Each name stands for a flat space through zero: a line, a plane or more. A row that begins with a name and a colon came from that space; any other row is followed by the name of the space it lies nearest, among the names in its block.
pubafvogor: [ -8  -1  -5 -27   9 -44 -37 -83  49  42  25  13   3  20  43  22  34  13
 -14 -33   4 -10  49  30   6  -1  12 -18 -31 -26  23 -35 -40]
zonofnulag: [ -3  20 -12 -25  47   5 -22  19  -2   4   1   6   5   2  13  -6 -21   7
  20   1  -1 -18  -3  10   6  -5  -8  -7  -5  -7   7  -3   6]
femipusav: [ 18 -11 -25 -13   6  17  23  16 -43 -10 -13   5  -2  -8 -14  -6  -9 -20
   4  40  17  -8 -11 -21 -26  18  -2  -1  25   7 -10  13  21]
sazkadas: [  0   3 -26  -3  12  28  28  36 -49 -26 -17  -4   8  -3  -7  -8 -17 -25
  13  38   8  -7 -17 -16 -10  23  11   1  17  20 -13  12  22]
simegunug: [-17  15 -15 -31  16 -21 -35 -17   0   9  12  -3  11  11  24  13  -2   9
  15  -8  -1 -18  17  16  18   8   1 -18 -20 -18   6  -4 -18]
femipusav: [ 21   8  -3 -74  52   1  -1 -10 -36  -9  16  23  15 -22  16 -44   4  17
   5  17   7  -9  -3  13  -7 -18 -10   0   6  -8   1   3  -3]
sazkadas: [-14 -20 -31  -5 -33   5  -5  16 -29 -29   1 -26  -3   2  -8  13 -29  -9
  29  21  -7 -11 -11 -37   3  48  19 -15   0  -7 -13  11  -2]
simegunug: [  2  -2   2  23  -9   1   7   8   8   5 -11   3  -5  -1 -10   7  -2  -9
  -5   3   4   3  -1  -5 -10  -1  -6   4   6   4  -1   6   9]
zonofnulag: [-21  -9   3  27 -46 -25 -33   2  33  -1   3 -17  -9   2  -9  26 -22   8
  15 -21 -14  -3   3 -15  11  13  -5 -11 -18 -23  -2  15 -14]
sazkadas: [ 23 -29 -10 -13  -7  20   8  -3 -17   3  10 -14 -22  10 -15   7   1   5
  -2  10   1   0 -12 -25  -9  17   7  -3  18  -1   1 -18   9]
simegunug: [  7   4 -18 -39  10 -17 -22   4 -23  -1   1   9   4 -14  -3  -3 -16   4
  17  20  11 -19   1  -5 -12   3 -24 -13   4 -24  -4  27   1]
zonofnulag: [ 15  16  -2 -36  64  24  15  16 -22  -8   0  20  11 -11  14 -38  -4   3
   3  14   3  -5 -10  13  -6 -18   0   9   9  13   4 -10  13]
pubafvogor: [  9  -8 -22 -40   6  -3  -5 -18 -31   2  10  -2   1   3   6   3   6   0
   5  18  10 -11   5  -5  -5  16   3 -12   6  -9  -1  -2  -4]
simegunug: [  3   4  12 -26  48   6 -16   6  30  -7  14  14   1 -15  18 -37 -23  25
  14 -19 -18  -5  -7   5   4 -19   2   5 -12  -9  12 -16  -5]
sazkadas: [ 18 -11  -8  -9  -4  -2 -20 -17   1  37  11 -12 -24  27 -10  37  14  10
  -7  -6   9  -8   5  -2   1   4 -13 -13  10 -14  10 -18   5]
sazkadas: [ 10 -32  10  38 -44  12   8  23  16 -11  -4 -16 -26  -8 -36   5 -22   3
   3  -2 -12  11 -23 -39 -12  10  -3   7  13  -3  -6   8  13]
femipusav: [  5 -32  23  38 -47  10  -4   4  34   2  11 -28 -31   9 -27  17  -6  19
  -5 -29 -21  17 -17 -26  10   3   5   5   2  -4   2 -15  -1]
zonofnulag: [-29  24 -15  -8  -4 -32 -22  -3  -5  -6  -8   7  25  -7  17   7  -9 -11
  16   6   6 -14  19  14   6   8  -7 -13 -20 -13  -6  30 -15]
pubafvogor: [  1  -2 -11   2   6 -22 -11 -43  30  34  -1  15  -3  14  18  22  20  -9
 -14  -7  14  -7  31  13 -14   3   2  -8  -8  -9  13 -16 -10]
simegunug: [ -6  28  -3  19  16  -9   5   7   2  17 -22  18  13   3   4  11   9 -21
  -9   8  18  -4  13  23  -9 -14 -16   3   1   9   1  15  11]
femipusav: [  3   5  -1 -52  11   4 -25   2 -34  -5  27 -21   0   9   3   0   2  30
  14  -5  -9  -7 -11   5  30  -1  -6 -12  -2 -13  -1  -7  -9]
zonofnulag: [ 21 -13 -16  17 -21  21  27   7 -38  16 -14 -13 -17  21 -27  33  20 -22
 -17  28  21   3  -7 -14 -15  16  -4  -1  31  16  -6  -2  26]
zonofnulag: [ 20   0 -30 -54  43  20 -13  -4 -39  20  15 -10 -11  27   8  15   5   7
   9  16  11 -21  -2   1   4  15   1 -17  14  -5   9 -28  11]
femipusav: [-41  33  -6  27 -15 -14  -9  16  -6  -8 -15 -11  24  12  11  24  -1 -18
   9  -2   0  -3  11  20  25   9   4  -6 -19   9  -8  19  -7]
pubafvogor: [ -9   0  20  41   2  -3  16  17  49 -20 -18  25   7 -32   1 -35 -26  -9
   1  -9 -12  10  -4  -7 -19 -16   3  20  -9   6   0  15   3]
pubafvogor: [ 14   2  14  15  20   3  -7   9  35  21  -5  14 -14  -2  -8  -2  -7   7
  -6 -13   0   0  -3   3 -11 -23 -18   7   5  -4  11  -6  13]
zonofnulag: [ 10 -19 -10 -23 -24  -4  13 -38 -31   2  12  -9  -1   9   2  10  32  -3
 -15  12  10   5  10  -4  -2  17  13  -6   7   2  -4 -10 -12]
femipusav: [-14   6  28  17 -23  -7 -10  13  16 -13   6 -10   3  -9  -8  -7  -5  17
   2 -24 -18  13  -9   5  22 -17  -7   7 -12  -3  -4  12 -10]
sazkadas: [ -9 -24 -19  20 -36   1 -12  21   5 -16  -4 -20 -15  -1 -17  17 -38  -6
  25   8  -9  -9 -12 -40  -6  36   7 -10   0 -13  -8  13   4]
pubafvogor: [ 10   0  27  18   3  11   8  25  17  -8  -3   6  -7 -17 -17 -22 -11  12
  -4 -11 -10  13 -19  -3  -3 -26 -14  16   7   5  -1   8  11]
simegunug: [ -7  21  12  32   3  -6   9  12  15   8 -20  14   9  -4  -3   2   6 -14
 -11  -3   7   6   6  18  -5 -20 -14  10  -1  11  -1  15   8]
zonofnulag: [ 14 -19  -3 -40  14  10 -15 -11  -4  -2  27 -12 -13   5   5  -9  -5  26
  10  -8 -12  -6  -9 -12   9   7  10  -7   0 -13   7 -25  -8]
simegunug: [ -2   6  -2  20  14   9   8  -1  16  13  -8   3  -2  14   7  10   6 -11
  -8  -5   3   1   7   8  -2   0   9   3  -1  12   7 -17   6]
zonofnulag: [ 39 -24 -20  15  -9  50  34  48 -55   5 -18 -20 -33  15 -51  23  -8 -18
  -4  42  17   0 -36 -39 -24  19 -12   3  51  19 -10   1  51]
pubafvogor: [ 10  -8  23  -1  -2   4  11   9   7 -20   3  10   0 -27  -9 -36  -8  13
  -2  -4 -10  12 -15  -7  -6 -19  -6  14   3   0  -4  11   0]
sazkadas: [  9  -6   6  -7  19   9  14  -4   8  -8   2  13   1 -12   7 -27  -1   2
  -4   0  -4   4  -3  -2 -10  -7   9   9   2   6   3 -10   0]
pubafvogor: [ -4  11  11  37 -10   8   2  15  11  17  -9 -11  -8  19 -12  26  10  -4
 -11 -12   1   7  -2  10  11  -9  -7   4   3  11   2  -5  11]
simegunug: [ -1  -4   0  23 -19  -4   0   4  10   5  -8  -3  -7   2 -11  14  -3  -7
  -2   0   2   1   0  -7  -6   4  -5   0   2  -2  -2   8   5]
pubafvogor: [-10  15  -7  11   9  23  -6  48 -19  -8  -7 -20  -3  13 -12  12 -23  -1
  19   4  -7  -7 -21  -5  18   7  -3  -3   5   8  -5   3  18]
femipusav: [  5  14  -3 -14  15 -10 -22   1  -2  22   1   3  -3   8  -2  16   3   7
   1  -2   9 -10   5  14   3 -12 -24  -8   1 -12   5   5   4]
sazkadas: [-12  24   1  -4  15 -11  -5  -3  -2   4  -4   9  17   1  14   0   9  -4
  -2  -2   5  -3  12  24   8 -11  -5  -1  -9   3   1   7  -5]
simegunug: [ 15 -22 -17 -30   5  -4 -27   6   2  -2  10   0 -17 -12  -9  -5 -35  15
  24   8  -3 -18 -10 -30 -16  14 -12 -12   5 -30   2   8   3]
sazkadas: [ 26 -29  -5 -13  20  14   1 -14  21  12  11   7 -23   1   0 -10  -7  10
  -2  -3  -3  -4  -4 -20 -20   4   8   1   9  -7  13 -29   6]
femipusav: [-20  23  10  25  -2 -19  -9   2  24   8 -11   9  13  -1   8   8   2  -6
  -3 -13   1   1  13  21   7 -14  -9   2 -15   0   1  13  -5]
femipusav: [-18  14   3 -23  -6   3  -3  19 -39 -33   9 -17  19  -7   4 -15  -6   9
  17   4 -11   1 -12   5  29   4   5  -2  -8   4 -13  15 -10]
[ 19 -22 -20  12 -18   7 -22   7   4  35   0 -21 -38  29 -28  52 -10   1
   4   3   9 -14  -6 -26 -10  20 -16 -16  18 -17   7 -10  20] | sazkadas
[  6 -20 -25 -31 -16  15  13 -27 -49  -3  17 -27  -4  27   6  19  26  -4
  -4  17   5  -1   3 -11  11  37  31 -13   8   9  -4 -28  -8] | simegunug
[ 18  -7  -1 -21  21  -1  -7  -6   8   8   5  14  -7 -10   0 -13  -7   9
   1   2   3  -6  -2  -4 -15  -9 -11   0   6 -11   6  -3   4] | pubafvogor
[  4 -24 -18 -15   1  12 -10 -16   4   5  17 -18 -17  21   8  14  -5   8
   9  -5  -9  -8   0 -19   5  28  25 -12  -2  -6   8 -34  -7] | simegunug
[ -4  18 -15 -14  19  10  12  12 -38  -6  -9   1  15   5   6   0   6 -15
   2  22  11  -6   0  10   3   6   2  -2   6  14  -6   5   9] | sazkadas
[ 19 -22  11 -16 -34  11  13 -18 -35  -1  21 -25 -13  11 -18   8  32  16
 -17   0  -1  16 -10  -8  13   3   4   1  15   5  -6 -13  -5] | sazkadas
[-16  24  18  28 -37 -24   8   8 -13  -5 -17   4  20 -12 -13   7  18 -13
 -13   3  10  13   6  20   6 -19 -24   7  -2   6 -15  43  -2] | simegunug
[ 26 -11 -23 -29  23   6  -1  12 -22   3  -6  14  -9 -13 -12  -8 -20  -5
  11  30  15 -17  -9 -20 -31   8 -17  -6  21 -13  -1  13  20] | simegunug
[ -4  17   4 -19   6 -10 -30   6  -8  13  11 -11   0  11  -2  16   2  18
   7 -11  -1  -8  -1  15  22 -11 -21 -10  -5 -14   2   5  -3] | femipusav
[-12  12   2 -22 -13 -13  -4 -13 -28 -11  10  -8  18   0   9  -1  18   5
  -1   1   1   3   7  16  20   0   1  -5  -8   0  -8  10 -17] | simegunug
[ 17  -2 -12 -49  14  -9 -25 -49 -18  43  27 -11 -11  36  13  34  42  18
 -14  -8  13 -10  20  21  14   1  -4 -19   2 -14  14 -34 -12] | sazkadas
[-10 -18   5  -8 -38  -2  -5 -19  -9 -15  22 -29  -3  10   2   8  11  15
   2 -14 -16   9  -2  -9  25  18  22  -6 -10  -3  -4 -14 -22] | simegunug
[ -4  32  10 -32  40   3  16  -5 -30 -10   2  16  30  -7  23 -31  25   1
 -10   6   6   5   6  37  13 -24   2   9  -4  19  -2  -1  -6] | simegunug
[  1  -1   7   8  -8  -1  17  -7  -3  -5  -4   6   5  -6  -1  -7  12  -7
 -11   4   4   9   3   3  -5  -4   3   7   3   9  -3   4  -1] | zonofnulag
[  6  -5 -18 -35   3  -3 -14 -25 -24  16  17 -13  -5  22   8  22  18   7
   0   4   7 -10   9   4  10  15   4 -16   2  -9   4 -18  -8] | sazkadas
[ 11  -8  27  60 -23  -3   8  39  44  -2 -26  17 -16 -31 -38 -11 -31  -4
  -4  -5  -3  12 -18 -21 -30 -25 -33  19  12  -5  -4  36  23] | simegunug
[-32  18 -14  39 -35 -26 -27  40   7  -9 -26  -6   8  -8 -16  28 -40 -19
  27   8   3 -14   0 -11   0  15 -23 -11 -10 -17 -13  53   6] | zonofnulag
[ 27 -14  -4 -32   7  12  -3   9 -28   2   9  -3 -15  -5 -18  -6  -5  13
   4  14   5  -5 -17 -15  -9  -2 -17  -3  20 -10  -2   3  13] | femipusav
[  7  13 -20  -2  53  19 -27  42  13  22 -10   2 -17  15  -4  15 -39   1
  24   3   2 -26 -12  -6  -6   0 -18  -9   8  -9  12  -9  29] | pubafvogor
[-11   5 -15  18   1  -1  -8  23   7  -2 -15   1   0   0  -4  11 -26 -14
  16   9   2 -11  -2 -10  -7  13  -4  -5  -1  -4  -2  14  10] | sazkadas
[ 18 -18  26  10 -11   6  19   9  14 -18  -1  13  -8 -32 -19 -36  -9  10
  -8  -2  -8  16 -17 -16 -18 -20  -9  18  10   1  -4  13   5] | femipusav
[ 35 -18   7  20  -3   0  -1   4  25  33 -11  15 -31  -6 -31  12  -5   1
 -14   3  14   0  -6 -16 -36 -17 -34   5  24 -13   7   7  25] | femipusav
[  8  -7 -15   7   1   2  17   2  -8  -2 -16  14   1  -9  -4  -3  -6 -21
  -2  23  13  -4   2 -12 -27  11   0   2  11   4  -4  11  11] | pubafvogor

Each name stands for a flat space through zero: a line, a plane or more. A row that begins with a name and a colon came from that space; any other row is followed by the name of the space it lies nearest, among the names in its block.
donasrusi: [ -6   2 -23 -32 -16  27  -6 -10  12  16  -9  -6 -34   8  -9  18  -6 -12
   9 -36 -28 -30  -3 -10  25  27   3   6 -22 -16 -13  18 -20]
telvez: [  7  -6   3 -10  -3   5  24   5   0  14   8  18  -9   6  -9   4  -6   1
 -31   5   2 -22  -6 -14   3  -4  -6  32   3  -9  -4 -24   9]
telvez: [-23  -3 -22 -14  16 -11  -4 -23  -1  -2  -9   2 -12 -13  -9 -18  -3 -20
  -4  -2   2 -15 -10   9   5  -9  18  14 -40  -8  -5  44  -2]
donasrusi: [ 19  -2   2 -16  16  12 -33  -7   6  11 -11  -4  -9 -28  -3  15   7   2
  20 -17 -18  -5 -23 -10   9   4  16  18 -22   4  20  30 -24]
votkuf: [ 20  -7   4  25  13   6   7  18 -15 -10  11  19  45   8 -13   9  24  42
  16  24  14  18  13  26 -18   5  -2  -7  31 -13   0 -49  11]
donasrusi: [ -3   4  -5 -10  33  -7 -29  -5  -2 -11 -18   5  18 -24 -10  -7  18  21
  40  -3 -10  10 -20  26 -20 -14  24 -14 -38   8  14  41 -13]
votkuf: [ 29 -17  25   8  31  29 -10  14 -25   1  16   2  42 -43 -21  -6  14  44
   7 -19  33   8  21   5 -15  10  -9  27   0 -25 -17 -40  -5]
gofotun: [ 24 -24  34   6   7  -1  -5  -4   6  13  22  -8  37 -10   3  -3  25  23
   3   5  16  19  15  17   0  -1   9 -22  19  12  11  -3  -7]
donasrusi: [  6 -41   2 -22 -22   1   1  -3   6  26  -5 -34 -17   1 -23  17  -2  -5
  -9  11 -12 -27   6  12  29  18   6 -25   3   0   1  23  -3]
gofotun: [ 24 -29  24   0   6  15  29  32 -22  10  13  10  29  -8 -35   5   4  48
 -21  17  22 -13  16   9 -16   3 -19  14  20 -19 -18 -64  20]
votkuf: [  8 -30  25   5  -3  14  27  40 -23  -5  13   7  18   6 -38   2  -2  41
  -2  26   8   0  34   3 -23  19 -32 -13  35 -14 -32 -66  11]
gofotun: [  5  11   8   7  14  14 -12 -23   2   0  19  -6  30 -21  21 -21  14   2
   2 -46  32  17  18   7   4  -1   7  10 -14 -11  -9   4  -9]
donasrusi: [  8   8  -7 -57   1  23  -7  -1  19  27 -21   8 -19  -5 -14  22   5  20
  11 -43 -38 -40 -41   2   5  -6  17   9 -52   3  11  31 -16]
donasrusi: [-17   3 -18  14  19   8   5   3 -18 -23  10  33  -5   2 -16 -14  -4  -7
   9  13   3   7  21 -14 -14  19 -12  30   6 -27 -30 -26  -6]
votkuf: [ 16  -4  14  -4  -9  14  32  22  -7  11  11  14  14  12 -12   9  -1  29
 -25   1  11 -15   5  -1  -8  -2 -17  14  18 -11 -10 -55  19]
votkuf: [ -4 -27   2 -25 -10  -1 -12 -25  12  22  -3 -45   1 -15  -5  -5   7  -7
  -1 -24   5 -15   7  27  27   4  19 -35 -27   3   0  54  -9]
telvez: [ -4  12  18  23  -8   7   0  10  -3 -20  15 -10  29  10  16 -13   6  18
  21 -15  16  37  36  10 -18  10 -19 -41  27   4 -19 -29   0]
gofotun: [  3 -14  16  -2   5 -11 -10   7   1  -1  -4  -3  -7  -8  -7   1  -1   0
   8  22 -13   7  -4  -7  -7  -1   0 -11   6  17  10  13  -9]
gofotun: [ 12  31 -27  -6  -6   5 -10 -27  26  15  -3  20 -11  20  31  23  14 -20
   1 -22 -19  -8 -35  -7  26  -6  27  26  -9   2  33  20 -11]
gofotun: [ -2   2   6  23  34  -7 -13   0 -19 -23   4   5  40 -26  -3 -24  14  21
  20   5  28  29  12  22 -26 -11   4  -2  -8  -6  -6  -3   3]
gofotun: [-27  11 -34   5 -12 -20  30  -6   2 -11  -6  13  11  43  -1  -5   6   1
  -4  21   2  -6  -2  40  -4 -13  10 -29  -1  -6  -4   0  27]
telvez: [-10  30  -6 -25  18  13  13 -13  13   3   9  46  -6   3   9 -15   3  -1
  -9 -35  -7 -12 -18 -18 -13 -15   5  44 -35  -7  -9   1 -11]
telvez: [-26  10 -25   4 -15  -4  -6  -6  -3 -13 -15 -23 -23   7   5  -5 -17 -26
   7  -8  -3  -2   8   1  10  10  -5 -18  -9  -5 -13  20   3]
telvez: [  4   2  12  -3  36   8 -28  10 -14 -15  -9   3  21 -38 -14 -11  10  30
  37 -12   1  16  -3   8 -28  -4   3   0 -27   0  -4  11 -15]
donasrusi: [-24  -2 -12 -13  -1 -14  18   1  -3  -4 -10   6 -13   9 -14 -12 -11  -6
 -12  14  -4 -16  -7   8  -9 -12   0  -4 -18   0 -10  12  13]
votkuf: [ -9  10  -6   4  15  -8  -8  -2  -7 -12  -9   3   2 -13   1 -11  -3  -2
   8   1   4   6  -8   3 -11 -11   4   6 -17   1   1  14   2]
votkuf: [-15  12   1  -3  -3  -2   3  12  -6 -11 -10   0 -20  -2  -1  -7 -20  -8
  -2  -3  -7  -2  -3 -18 -13  -4 -16   4  -8   4 -11  -3   3]
votkuf: [ 11  -6   7  -3  -1  11  -5  -2   6   9  10   6  -8  -1   1   8   3  -5
   0  -5  -8   0   4 -18   9  14  -2  13  11  -2   0  -6 -15]
donasrusi: [ 12   1  15  23  22   1  -9   9 -10 -14  13  18  25 -11   2  -7  12  16
  15  12  11  28  11  -4 -19   1  -5   9  18  -1   0 -24  -6]
gofotun: [  3  -2  -7   8  24   7  -2  -9 -11  -5   9  11  29 -15  -7 -12  15  15
   5  -9  24   5   9  18  -6   0   9  17 -12 -21 -10  -8   1]
gofotun: [ 21 -14  39   8  -5   6  -3  16  -4   6  12 -20  19 -14   3   0   2  20
  -3  -4  15  15  18  -4  -5   2 -15 -16  24  11   0 -23   0]
gofotun: [ 15  -1 -13  18 -12  -4 -14  -1   4   1  -6 -12   5  13   8  25  11  -2
  16  17  -8   9  -5  12  16  10  11 -18  24   4  23   2   0]
votkuf: [  3  -1  12   2 -14  16   5  28 -12  -7  -4 -18  10   2 -11   6  -6  29
  13 -10   2   4  19   7 -13  13 -24 -30  14  -3 -19 -34   8]
telvez: [  7 -11  12  -6   2   2   4   1   2   8   7   3   3  -3  -5  -1   3   5
  -7   2   1  -3   2  -2   0   0   0   3   3   1   0  -4  -3]
telvez: [ 20  -6  19  15  -1  -6  12   8   0   6  14   9  21   6   6   5   9  13
 -15  20  13  10   1   1  -4 -10  -2   4  28   7  13 -28  11]
donasrusi: [-14  24   7  20 -22 -15   4  -3   9 -13   2 -18   1  17  36 -12 -10 -18
  -4  -7  10  24  10  -3  -2 -11 -11 -32  16  21   2   1  11]
votkuf: [-19 -27  11 -38 -14  -2  17   4   4  15  -6 -17 -28  -1 -26  -9 -17  -5
 -17  -1 -14 -30   5  -1   2   2  -8 -20 -22   6 -20  24  -1]
donasrusi: [-20  15 -11  21  23  12   0   8 -16 -35  14  39   5   6  -8 -20   1   1
  27   5   0  26  30 -15 -28  22 -18  17  12 -22 -36 -33 -14]
telvez: [ -8  47 -23   8 -13   1   7  -9  16  -8  -1  24  -9  34  36   7  -1 -17
   0 -19 -12   6 -17 -12   2  -9   2  11   4   3  11  -9   3]
gofotun: [-35 -32 -12 -19 -15 -15   5 -14   6   2  -3 -20 -33  12 -21 -13 -10 -31
   1  20 -18 -14  21   7  15  19   3 -37  -8   2 -22  45 -11]
votkuf: [-12  12 -17 -25   3 -16  -8 -40  29  19  -3  17 -43   2  22  -4  -5 -54
 -22  -7 -23 -20 -38 -27  26 -17  29  38 -33  14  26  64 -18]
telvez: [-13 -11 -23   2  -3   1  33 -14  -2   2  19  19  23  30 -13  -9  17   7
 -13   9  18 -10  23  34   5   7   8  -5   6 -27 -22 -19  14]
telvez: [-19 -17  -7  25 -22 -18  -1 -12  -1 -12   5 -41  14  16   8 -11   4 -16
   9  16  18  22  38  32  15  15   1 -63  25   2 -10  16   8]
donasrusi: [ -2  -7   5  -1   1   0  -1   4  -2  -1   2   4 -18  -4  -6  -2 -10 -12
  -4  11  -7  -1   4 -21   0   8  -8  13   6   1  -5  -2  -8]
[-15  13 -36  -2 -13   1 -11   3  -3  -8 -26  -5 -49   8  -4  18 -24 -33
   8   6 -29 -17 -16 -22  15  16  -4  14  -7  -7   1  15  -3] | gofotun
[ 38  49 -15  -1   1  20   5   0  22  14   3  53  23  33  30  40  30  30
   7 -24 -19  -1 -47   1   0 -17  20  35   8   0  42 -37   1] | votkuf
[ -1 -24   7  -1   8  -7  15   4  -5   3  11  17  -1   3 -20  -6   2   1
 -13  31   1  -6   9  -3  -5   3  -2  11  11  -5  -9 -11   1] | votkuf
[  9   1   5 -15   7   8  10  -5  -2  16   1  -3  15 -18  -2  -6   1  15
 -25 -26  22 -19 -11  10   2 -19   5  22 -27  -9  -1  -3  13] | votkuf
[ -4   8  11 -38  16  18  -8   8   4   6  -8  24 -39 -22 -13  -4 -17  -4
   2 -25 -31 -20 -21 -44 -13   0  -9  42 -36   3 -10  12 -25] | votkuf
[-16  15  -3   0 -23 -10  -7 -22  23   1   3 -16 -21  18  34  -6  -6 -37
  -1 -16 -10  11   3 -11  18   1   4 -24   3  19   7  33 -10] | telvez
[  6   3 -17  -2 -14   8 -32 -24  12  11 -11 -38 -14  -9  18  16   2 -24
  14 -30  -6  -2  -5   3  36  15  17 -11 -11   0  16  41 -15] | donasrusi
[-19 -26 -27  -4 -12  -7  37  -2 -13   6   2   2 -12  18 -30  -4 -11 -12
 -35  30  13 -34  14  15  14   8  -4  11   3 -29 -24 -14  25] | donasrusi
[  3  -4   0  17  13  -3 -16  13 -17 -16  -9  -6   5 -17 -10   1  -3   7
  18  17   3  13   3   0 -11   5  -5  -1   6  -2   1  -5   0] | gofotun
[ 16   1  -2  -2   1   2  10 -13  10  18  12  16   8   6   9   7  11  -2
 -22  -3   7 -10 -12  -1  14  -8  13  27   3  -5  14  -7   3] | votkuf
[ 12   4  29 -24 -19  16  28  22  15  13  10   8  33  30  -2   9  19  56
   6 -23  -9  -1   5  27 -21  -8  -8 -48   8  14  -5 -34   7] | donasrusi
[  5 -24  13 -27  11  11  10  10  -9  17   0   6 -18 -25 -30  -3 -14   5
 -24   0  -1 -31  -6 -20  -2   0  -8  37 -20 -10 -14  -5  -2] | telvez
[ -8 -18   5  50  17 -12 -30  -8 -26 -29  11 -28   8 -34   5 -26  -8 -30
  12  22  36  41  44 -11   3  21 -11   1  26 -10 -16   4  -7] | votkuf
[ 34 -14  16 -15  35  14 -27  21 -11   7 -14  15  14 -38 -29  20  15  43
  26   7 -16  -5 -29   0 -18  -3  11  25 -17   1  21  -2 -15] | telvez
[ -4 -13 -10  -6  -2  -4  -6 -25  17   9   9  -2  13  15   2   0  25  -3
  16   0  -7   4   8  28  15   9  25 -30  -1   1   6  31 -14] | telvez
[-44  17 -26 -35 -14 -16  41 -21  22   5  -1  29 -26  42   3 -20  -8 -23
 -27  -7 -17 -30 -15   8  -1 -22  10  -4 -35   3 -14  28  11] | gofotun
